Below are the code and all the weights of a small trained network. Each question names an input and a target symbol and asks about switching units off, where a switched-off unit gives its printed mean instead of its output.

import numpy as np


def w(rows, s, z=0):
    codes = np.array(rows[::2]) - 128.0
    scale = np.full(codes.shape[1], s)
    scale[-1] = z or s
    return codes * scale


def norm(h):
    return h / np.sqrt((h * h).mean(-1, keepdims=True) + 1e-5)


def f(y):
    return np.maximum(y, 0)


def softmax(a):
    e = np.exp(a - a.max(-1, keepdims=True))
    return e / e.sum(-1, keepdims=True)


def log_softmax(a):
    a = a - a.max(-1, keepdims=True)
    return a - np.log(np.exp(a).sum(-1, keepdims=True))


def net(x, mask):
    ids = ['ΞΣΦΩαβδζηλπτ'.index(c) for c in x.split()]
    T = len(ids)
    res = E[ids] + P[:T]
    u = 0
    for l in range(2):
        q, k, v = (norm(res) @ M[l].T for M in (Q, K, V))
        z = softmax(np.where(np.tri(T) > 0, q @ k.T / 4**0.5, -1e9)) @ v
        res = res + np.where(mask[u], z, O[l][:, -1]) @ O[l][:, :-1]
        u += 1
        y = f(norm(res) @ A[l][:, :-1].T + A[l][:, -1])
        res = res + np.where(mask[u : u + 16], y, B[l][:, -1]) @ B[l][:, :-1]
        u += 16
    return log_softmax(norm(res)[-1] @ U[:, :-1].T + U[:, -1])


Q, K, V, O, A, B = {}, {}, {}, {}, {}, {}
E = w([
[119,149,150],'Ξ',
[144,118,111],'Σ',
[89,127,109],'Φ',
[99,145,174],'Ω',
[127,141,149],'α',
[152,147,171],'β',
[114,9,100],'δ',
[138,117,105],'ζ',
[97,55,93],'η',
[136,114,197],'λ',
[116,65,57],'π',
[191,215,81],'τ',
],0.014)
P = w([
[125,132,133],'0',
[150,111,101],'1',
[32,133,50],'2',
[196,131,201],'3',
[148,110,96],'4',
[10,175,88],'5',
[197,129,201],'6',
[148,111,93],'7',
[22,222,131],'8',
[213,127,201],'9',
[148,112,96],'10',
],0.012)
Q[0] = w([
[155,195,101],'0.h0',
[201,180,138],'0.h0',
[141,60,252],'0.h0',
[211,53,142],'0.h0',
],0.029)
K[0] = w([
[159,178,89],'0.h0',
[207,159,121],'0.h0',
[136,78,251],'0.h0',
[219,48,146],'0.h0',
],0.03)
V[0] = w([
[168,207,145],'0.h0',
[149,135,128],'0.h0',
[7,12,96],'0.h0',
[199,254,176],'0.h0',
],0.0029)
O[0] = w([
[157,193,153,160],'0.h0',
[151,142,137,148],'0.h0',
[18,3,64,2],'0.h0',
[200,238,162,219],'0.h0',
],0.0042,0.00039)
A[0] = w([
[54,225,48,120],'0.n0',
[98,120,79,137],'0.n1',
[142,157,142,138],'0.n2',
[125,82,131,111],'0.n3',
[169,125,212,151],'0.n4',
[2,176,140,169],'0.n5',
[61,161,59,3],'0.n6',
[4,170,144,147],'0.n7',
[112,138,103,89],'0.n8',
[124,106,248,115],'0.n9',
[127,79,99,113],'0.n10',
[205,37,126,127],'0.n11',
[83,128,109,166],'0.n12',
[70,143,55,108],'0.n13',
[203,45,211,114],'0.n14',
[124,185,173,123],'0.n15',
],0.017,0.0063)
B[0] = w([
[219,69,118,210],'0.n0',
[133,158,130,173],'0.n1',
[170,113,108,172],'0.n2',
[142,123,175,153],'0.n3',
[87,169,232,251],'0.n4',
[2,89,107,238],'0.n5',
[181,48,161,168],'0.n6',
[3,108,110,229],'0.n7',
[123,106,136,138],'0.n8',
[69,194,129,235],'0.n9',
[172,109,178,162],'0.n10',
[106,214,149,211],'0.n11',
[141,161,172,179],'0.n12',
[125,134,224,190],'0.n13',
[120,54,175,255],'0.n14',
[213,121,134,200],'0.n15',
],0.038,0.0095)
Q[1] = w([
[1,148,123],'1.h0',
[150,127,128],'1.h0',
[41,153,120],'1.h0',
[100,161,131],'1.h0',
],0.033)
K[1] = w([
[128,86,3],'1.h0',
[127,136,151],'1.h0',
[126,112,50],'1.h0',
[110,99,109],'1.h0',
],0.031)
V[1] = w([
[134,125,187],'1.h0',
[91,188,174],'1.h0',
[139,129,198],'1.h0',
[22,253,162],'1.h0',
],0.011)
O[1] = w([
[114,110,171,242],'1.h0',
[64,134,194,226],'1.h0',
[108,112,184,252],'1.h0',
[3,153,198,253],'1.h0',
],0.015,0.004)
A[1] = w([
[142,130,75,60],'1.n0',
[48,148,115,78],'1.n1',
[106,141,153,112],'1.n2',
[132,124,112,61],'1.n3',
[51,18,151,89],'1.n4',
[128,125,98,152],'1.n5',
[176,198,127,224],'1.n6',
[34,123,101,58],'1.n7',
[146,177,99,207],'1.n8',
[128,59,187,149],'1.n9',
[128,128,121,74],'1.n10',
[115,139,142,132],'1.n11',
[109,177,141,188],'1.n12',
[134,121,93,101],'1.n13',
[127,134,112,78],'1.n14',
[144,4,148,4],'1.n15',
],0.024,0.0028)
B[1] = w([
[171,220,178,128],'1.n0',
[144,110,49,185],'1.n1',
[153,111,110,194],'1.n2',
[137,133,122,128],'1.n3',
[85,2,169,253],'1.n4',
[141,174,165,129],'1.n5',
[113,118,49,152],'1.n6',
[220,199,110,187],'1.n7',
[118,180,164,129],'1.n8',
[185,130,84,247],'1.n9',
[128,122,135,128],'1.n10',
[140,125,107,168],'1.n11',
[123,175,65,189],'1.n12',
[152,185,164,128],'1.n13',
[123,108,129,128],'1.n14',
[20,80,110,180],'1.n15',
],0.045,0.015)
U = w([
[237,131,80,203],'Ξ',
[104,189,50,180],'Σ',
[105,54,141,212],'Φ',
[27,150,71,143],'Ω',
[215,73,149,64],'α',
[183,93,198,41],'β',
[158,104,146,61],'δ',
[101,175,67,143],'ζ',
[142,167,122,148],'η',
[7,185,198,18],'λ',
[144,155,115,132],'π',
[141,80,49,254],'τ',
],0.014,0.0048)

Each question gives the input, a string of symbols that net reads in full, and the target symbol t.
The units are the heads (4 rows each of Q, K, V and O) and the neurons (one row each of A and B). Each row of codes is followed by its name. A weight is (code - 128) times the scale printed after its matrix; where a second scale follows, it is the last column's (O, A, B and U).
mask holds one flag per unit, layer by layer, with each layer's heads first. A switched-off unit (its flag False) gives its mean, the last column of its rows in O or B, instead of its output. The means were averaged over made-up inputs and are rounded, as every weight is.
A unit's drop is (log p(t) with every unit on - log p(t) with that unit switched off) / (log p(t) with every unit on - log p(t) with every unit switched off).
The circuit of an input: a set's keep is (log p(t) with only the set's units on - log p(t) with every unit switched off) / (log p(t) with every unit on - log p(t) with every unit switched off). Starting from the 12 units with the biggest drops (on a tie, the unit counted first), units are removed one at a time, each time the one whose removal leaves the highest keep (on an exact tie, the one counted first), for as long as the keep stays at least 0.8.
circuit, biggest first: the units of the circuit, biggest drop first
unit that matters most: the unit with the biggest drop
k most important neurons: the k neurons with the biggest drops, biggest first
top k neurons in layer l: the k neurons of layer l with the biggest drops, biggest first
input λ λ α ζ Φ λ π Σ λ Ω, target λ: unit that matters most	0.n9
input η τ Σ α ζ λ Ξ β, target β: 3 most important neurons	[0.n5; 0.n7; 0.n15]
input ζ λ β τ Ω τ Ξ Σ, target Σ: top 3 neurons in layer 0	[0.n11; 0.n14; 0.n0]
input β η β Φ Ω β π, target β: circuit, biggest first	[0.n11; 0.n5; 0.n7]
input δ τ Ω ζ Σ τ Φ, target Ξ: top 4 neurons in layer 0	[0.n9; 0.n0; 0.n11; 0.n14]
input λ Ω Ω ζ α λ Φ, target λ: top 2 neurons in layer 0	[0.n4; 0.n9]
input τ π α α λ λ δ, target λ: top 2 neurons in layer 0	[0.n5; 0.n11]
input Ω β π β λ α τ, target Ξ: 2 most important neurons	[0.n5; 1.n4]
input λ Ω λ Ξ, target λ: circuit, biggest first	[0.n9; 1.n4; 0.n5]
input Ω λ τ Ξ β λ Ξ, target λ: 3 most important neurons	[0.n9; 0.n13; 0.n4]
input Ω Φ δ λ Ξ η λ δ τ λ, target Ξ: top 3 neurons in layer 1	[1.n4; 1.n15; 1.n6]
input Ω λ Ξ Ξ Σ λ Σ λ Φ δ, target λ: 3 most important neurons	[0.n11; 0.n14; 0.n0]
input β λ Ξ α, target λ: 4 most important neurons	[0.n4; 0.n9; 1.n7; 0.n14]
input ζ τ η τ, target Ξ: top 3 neurons in layer 0	[0.n5; 0.n7; 0.n9]
input τ Φ α τ β Σ λ, target λ: circuit, biggest first	[0.n9]
input τ Φ Ω Ξ λ Ω β, target λ: 3 most important neurons	[0.n5; 0.n9; 0.n4]
input α λ λ η, target λ: 3 most important neurons	[0.n11; 0.n14; 0.n0]
input π λ β Ω, target λ: 4 most important neurons	[0.n4; 0.n9; 1.n7; 0.n14]
input π β ζ Ω η η Φ λ, target λ: 3 most important neurons	[0.n14; 0.n11; 0.n9]
input α τ τ η, target Ξ: 2 most important neurons	[0.n11; 0.n5]
input λ λ δ β, target λ: top 4 neurons in layer 0	[0.n9; 0.n4; 0.n0; 0.n14]
input δ Φ δ α τ, target τ: unit that matters most	0.n4
input δ τ α λ Σ π Ξ Ω λ, target τ: 2 most important neurons	[0.n11; 0.n4]
input α λ β η β, target β: top 2 neurons in layer 1	[1.n15; 1.n4]
input Φ τ Σ β, target Ξ: 3 most important neurons	[1.n4; 0.n9; 0.n0]
input Σ ζ Σ π, target β: top 4 neurons in layer 1	[1.n15; 1.n4; 1.n7; 1.n1]
input δ λ τ τ η λ ζ, target λ: top 3 neurons in layer 0	[0.n13; 0.n11; 0.n14]
